Below are the code and all the weights of a small trained network. Each question names an input and a class and asks about switching units off, where a switched-off unit gives its printed mean instead of its output.

import numpy as np


def w(rows, s, z=0):
    codes = np.array(rows[::2]) - 128.0
    scale = np.full(codes.shape[1], s)
    scale[-1] = z or s
    return codes * scale


def norm(h):
    return h / np.sqrt((h * h).mean(-1, keepdims=True) + 1e-5)


def f(y):
    return np.maximum(y, 0)


def log_softmax(a):
    a = a - a.max(-1, keepdims=True)
    return a - np.log(np.exp(a).sum(-1, keepdims=True))


def net(x, mask):
    res = np.array(x, float).reshape(1, 7) / 4 @ E
    u = 0
    for l in range(2):
        y = f(norm(res) @ A[l][:, :-1].T + A[l][:, -1])
        res = res + np.where(mask[u : u + 15], y, B[l][:, -1]) @ B[l][:, :-1]
        u += 15
    return log_softmax(norm(res)[-1] @ U[:, :-1].T + U[:, -1])


A, B = {}, {}
E = w([
[145,214,133],'x0',
[128,127,131],'x1',
[127,128,128],'x2',
[153,131,229],'x3',
[126,132,124],'x4',
[1,146,165],'x5',
[130,129,128],'x6',
],0.0038)
A[0] = w([
[69,155,156,23],'L0N0',
[154,85,131,133],'L0N1',
[83,157,63,84],'L0N2',
[118,84,106,107],'L0N3',
[112,247,124,3],'L0N4',
[132,118,45,132],'L0N5',
[117,161,45,91],'L0N6',
[156,207,108,88],'L0N7',
[102,77,120,88],'L0N8',
[190,161,100,44],'L0N9',
[58,131,140,30],'L0N10',
[184,106,119,141],'L0N11',
[99,130,123,87],'L0N12',
[135,218,121,8],'L0N13',
[135,191,120,29],'L0N14',
],0.011,0.003)
B[0] = w([
[45,187,55,198],'L0N0',
[77,147,90,195],'L0N1',
[133,162,235,222],'L0N2',
[117,77,139,177],'L0N3',
[153,52,81,228],'L0N4',
[141,148,215,254],'L0N5',
[149,155,205,237],'L0N6',
[70,12,131,225],'L0N7',
[130,102,111,174],'L0N8',
[98,135,66,217],'L0N9',
[112,150,67,199],'L0N10',
[56,182,102,240],'L0N11',
[157,146,97,156],'L0N12',
[180,2,109,193],'L0N13',
[130,3,119,170],'L0N14',
],0.0058,0.0035)
A[1] = w([
[132,161,67,117],'L1N0',
[176,185,169,73],'L1N1',
[74,170,123,167],'L1N2',
[68,104,119,154],'L1N3',
[207,105,105,254],'L1N4',
[88,77,72,94],'L1N5',
[88,122,75,173],'L1N6',
[59,175,115,115],'L1N7',
[125,45,121,97],'L1N8',
[128,91,104,125],'L1N9',
[112,93,125,63],'L1N10',
[110,91,124,57],'L1N11',
[103,114,83,82],'L1N12',
[94,141,107,100],'L1N13',
[155,170,254,106],'L1N14',
],0.0074,0.0034)
B[1] = w([
[90,219,105,176],'L1N0',
[114,162,144,152],'L1N1',
[217,131,130,232],'L1N2',
[206,105,99,249],'L1N3',
[3,180,144,246],'L1N4',
[157,129,136,230],'L1N5',
[157,143,105,251],'L1N6',
[188,172,97,223],'L1N7',
[178,110,132,225],'L1N8',
[107,101,158,185],'L1N9',
[145,98,109,149],'L1N10',
[176,59,90,149],'L1N11',
[120,105,163,171],'L1N12',
[191,86,167,167],'L1N13',
[223,144,213,215],'L1N14',
],0.0044,0.0033)
U = w([
[116,22,122,116],'0',
[70,183,90,113],'1',
[134,145,247,3],'2',
[137,112,141,201],'3',
[138,112,140,187],'4',
],0.012,0.0024)

Each question gives the input, the list of numbers given to net, and the class t.
The units are the neurons (one row each of A and B). Each row of codes is followed by its name. A weight is (code - 128) times the scale printed after its matrix; where a second scale follows, it is the last column's (A, B and U).
mask holds one flag per neuron, layer by layer. A switched-off neuron (its flag False) gives its mean, the last column of its row in B, instead of its output. The means were averaged over made-up inputs and are rounded, as every weight is.
A unit's drop is (log p(t) with every unit on - log p(t) with that unit switched off) / (log p(t) with every unit on - log p(t) with every unit switched off).
The circuit of an input: a set's keep is (log p(t) with only the set's units on - log p(t) with every unit switched off) / (log p(t) with every unit on - log p(t) with every unit switched off). Starting from the 12 units with the biggest drops (on a tie, the unit counted first), units are removed one at a time, each time the one whose removal leaves the highest keep (on an exact tie, the one counted first), for as long as the keep stays at least 0.8.
units of the circuit, in order: the units of the circuit, biggest drop first
unit that matters most: the unit with the biggest drop
k most important neurons: the k neurons with the biggest drops, biggest first
k most important neurons of layer l: the k neurons of layer l with the biggest drops, biggest first
drop of u: that unit's drop, to one decimal
input [8,-8,-8,-3,-5,7,4], class 0: unit that matters most => L0N4
input [6,-8,6,-7,-7,-1,-5], class 2: units of the circuit, in order => L0N6; L0N2
input [8,5,-8,1,-3,7,2], class 0: units of the circuit, in order => L0N4; L0N13
input [-7,4,-3,5,1,-8,-3], class 1: 2 most important neurons of layer 0 => L0N7; L0N11
input [5,1,0,-8,5,5,-7], class 2: units of the circuit, in order => L0N2; L0N6
input [8,7,-8,-6,0,-6,1], class 0: 2 most important neurons of layer 0 => L0N7; L0N13
input [8,0,-4,2,4,-8,-6], class 0: 3 most important neurons of layer 0 => L0N7; L0N13; L0N14
input [3,-5,-3,8,1,8,-2], class 1: units of the circuit, in order => L0N0; L0N5
input [-1,-1,-4,-8,-5,-7,2], class 2: units of the circuit, in order => L0N5; L0N6
input [5,5,4,-7,1,-4,-6], class 2: 3 most important neurons of layer 0 => L0N6; L0N5; L0N2
input [3,-1,1,-8,-1,6,0], class 2: units of the circuit, in order => L0N2; L0N6
input [8,2,-4,4,-1,7,-4], class 0: 2 most important neurons => L0N4; L0N13
input [3,-2,-2,-8,2,-6,-5], class 2: 2 most important neurons => L0N5; L0N6
input [6,2,3,-8,-7,3,8], class 2: unit that matters most => L0N2
input [2,-2,2,6,0,-7,4], class 1: 2 most important neurons of layer 0 => L0N5; L0N2
input [7,8,6,-8,-8,1,7], class 2: 3 most important neurons of layer 0 => L0N2; L0N6; L0N5
input [-5,5,-6,-1,-6,-6,-4], class 1: 2 most important neurons of layer 0 => L0N7; L0N2
input [6,4,-4,-2,-8,-5,2], class 0: drop of L0N7 => 1.0
input [4,8,-3,-5,-3,-8,-1], class 1: drop of L0N0 => 0.0
input [6,-7,2,5,1,-8,-2], class 1: unit that matters most => L1N4
